Below are the code and all the weights of a small trained network. Each question names an input and a class and asks about switching units off, where a switched-off unit gives its printed mean instead of its output.

import numpy as np


def w(rows, s, z=0):
    codes = np.array(rows[::2]) - 128.0
    scale = np.full(codes.shape[1], s)
    scale[-1] = z or s
    return codes * scale


def norm(h):
    return h / np.sqrt((h * h).mean(-1, keepdims=True) + 1e-5)


def f(y):
    return y / 2 * (1 + np.tanh(0.7978845608 * (y + 0.044715 * y**3)))


def log_softmax(a):
    a = a - a.max(-1, keepdims=True)
    return a - np.log(np.exp(a).sum(-1, keepdims=True))


def net(x, mask):
    res = np.array(x, float).reshape(1, 2) / 4 @ E
    u = 0
    for l in range(2):
        y = f(norm(res) @ A[l][:, :-1].T + A[l][:, -1])
        res = res + np.where(mask[u : u + 10], y, B[l][:, -1]) @ B[l][:, :-1]
        u += 10
    return log_softmax(norm(res)[-1] @ U[:, :-1].T + U[:, -1])


A, B = {}, {}
E = w([
[108,121,121,83,111,124,124,3,134,100,131],'x0',
[113,118,123,46,110,128,126,102,135,107,135],'x1',
],0.0026)
A[0] = w([
[141,130,123,122,135,109,122,146,122,128,139,58],'L0N1',
[135,127,123,116,141,126,127,124,127,137,128,152],'L0N2',
[141,136,132,139,140,131,144,131,128,142,112,5],'L0N3',
[129,127,127,178,127,124,123,137,133,133,138,103],'L0N4',
[116,124,136,134,124,149,131,141,124,141,130,112],'L0N5',
[112,121,132,181,121,132,124,136,115,109,120,39],'L0N6',
[132,129,133,249,137,127,128,165,126,135,125,91],'L0N7',
[120,122,135,125,123,133,129,155,125,120,125,114],'L0N8',
[129,127,123,228,130,130,129,173,129,126,132,153],'L0N9',
[124,126,126,115,126,130,129,199,132,123,127,64],'L0N10',
],0.015,0.0014)
B[0] = w([
[169,150,127,151,149,94,118,135,125,109,126,136],'L0N1',
[151,128,130,107,130,109,124,137,165,124,117,130],'L0N2',
[133,153,117,148,132,142,122,72,131,131,103,137],'L0N3',
[120,119,139,188,100,127,111,67,98,154,127,167],'L0N4',
[147,137,132,151,134,94,124,96,175,137,120,137],'L0N5',
[109,152,92,164,104,126,148,64,77,166,127,157],'L0N6',
[10,140,163,144,85,231,128,181,29,127,141,250],'L0N7',
[138,161,98,141,146,113,149,118,119,132,151,144],'L0N8',
[12,61,149,88,71,142,98,86,96,49,121,238],'L0N9',
[169,158,124,121,122,152,145,153,123,199,130,194],'L0N10',
],0.012,0.017)
A[1] = w([
[17,146,143,175,119,181,141,165,60,82,165,2],'L1N1',
[58,59,150,21,91,156,104,123,110,57,133,176],'L1N2',
[59,145,125,63,116,131,131,126,150,68,108,125],'L1N3',
[9,132,154,202,85,217,107,109,18,111,105,9],'L1N4',
[61,122,94,183,28,113,114,135,63,133,85,98],'L1N5',
[116,131,75,108,116,68,124,126,124,68,133,127],'L1N6',
[115,135,123,148,107,125,109,117,170,155,131,109],'L1N7',
[179,126,110,208,151,48,116,92,133,143,125,96],'L1N8',
[182,199,134,254,179,50,105,209,155,97,105,85],'L1N9',
[168,121,116,218,172,94,119,90,174,118,119,77],'L1N10',
],0.0084,0.00051)
B[1] = w([
[68,97,174,110,115,185,108,110,111,127,142,215],'L1N1',
[128,134,93,102,126,68,132,110,147,80,118,246],'L1N2',
[130,106,119,114,138,100,129,130,154,107,126,181],'L1N3',
[11,146,154,133,63,170,115,112,47,124,137,254],'L1N4',
[73,88,133,84,107,142,119,173,114,96,129,194],'L1N5',
[121,115,126,143,134,120,127,150,130,105,122,133],'L1N6',
[131,118,141,117,142,131,120,161,117,116,130,125],'L1N7',
[141,83,167,183,164,150,107,134,150,124,133,131],'L1N8',
[78,131,122,54,82,150,136,145,104,105,125,130],'L1N9',
[145,136,139,186,148,137,115,104,126,132,115,129],'L1N10',
],0.011,0.021)
U = w([
[134,119,89,97,138,49,133,111,176,69,114,214],'0',
[183,187,117,107,124,154,158,177,124,219,140,105],'1',
[157,103,165,218,173,151,106,110,148,144,124,4],'2',
[8,120,161,131,72,191,113,126,57,126,136,190],'3',
],0.011,0.0024)

Each question gives the input, the list of numbers given to net, and the class t.
The units are the neurons (one row each of A and B). Each row of codes is followed by its name. A weight is (code - 128) times the scale printed after its matrix; where a second scale follows, it is the last column's (A, B and U).
mask holds one flag per neuron, layer by layer. A switched-off neuron (its flag False) gives its mean, the last column of its row in B, instead of its output. The means were averaged over made-up inputs and are rounded, as every weight is.
A unit's drop is (log p(t) with every unit on - log p(t) with that unit switched off) / (log p(t) with every unit on - log p(t) with every unit switched off).
The circuit of an input: a set's keep is (log p(t) with only the set's units on - log p(t) with every unit switched off) / (log p(t) with every unit on - log p(t) with every unit switched off). Starting from the 12 units with the biggest drops (on a tie, the unit counted first), units are removed one at a time, each time the one whose removal leaves the highest keep (on an exact tie, the one counted first), for as long as the keep stays at least 0.8.
units of the circuit, in order: the units of the circuit, biggest drop first
k most important neurons: the k neurons with the biggest drops, biggest first
top k neurons in layer l: the k neurons of layer l with the biggest drops, biggest first
drop when u is switched off: that unit's drop, to one decimal
input [-1,6], class 0: units of the circuit, in order -> L0N7, L1N4, L0N9, L1N1
input [7,-5], class 2: top 2 neurons in layer 1 -> L1N4, L1N2
input [-1,3], class 1: top 2 neurons in layer 0 -> L0N9, L0N7
input [-6,6], class 1: units of the circuit, in order -> L0N7, L0N9, L1N4, L0N10
input [1,7], class 0: top 4 neurons in layer 0 -> L0N7, L0N10, L0N4, L0N9
input [8,-1], class 0: 3 most important neurons -> L0N7, L0N10, L0N4
input [6,3], class 0: 4 most important neurons -> L0N7, L0N10, L0N4, L0N9
input [6,-2], class 0: 3 most important neurons -> L0N7, L0N4, L0N10
input [-7,6], class 1: 4 most important neurons -> L0N10, L0N9, L0N7, L1N4
input [2,0], class 0: 4 most important neurons -> L0N7, L0N4, L0N10, L0N6
input [-2,7], class 1: 4 most important neurons -> L0N9, L0N7, L1N4, L1N2
input [2,3], class 0: 4 most important neurons -> L0N7, L0N10, L0N4, L0N6
input [8,-6], class 2: drop when L0N10 is switched off -> 0.3
input [8,6], class 0: drop when L1N5 is switched off -> 0.0
input [8,2], class 0: drop when L0N10 is switched off -> 0.6
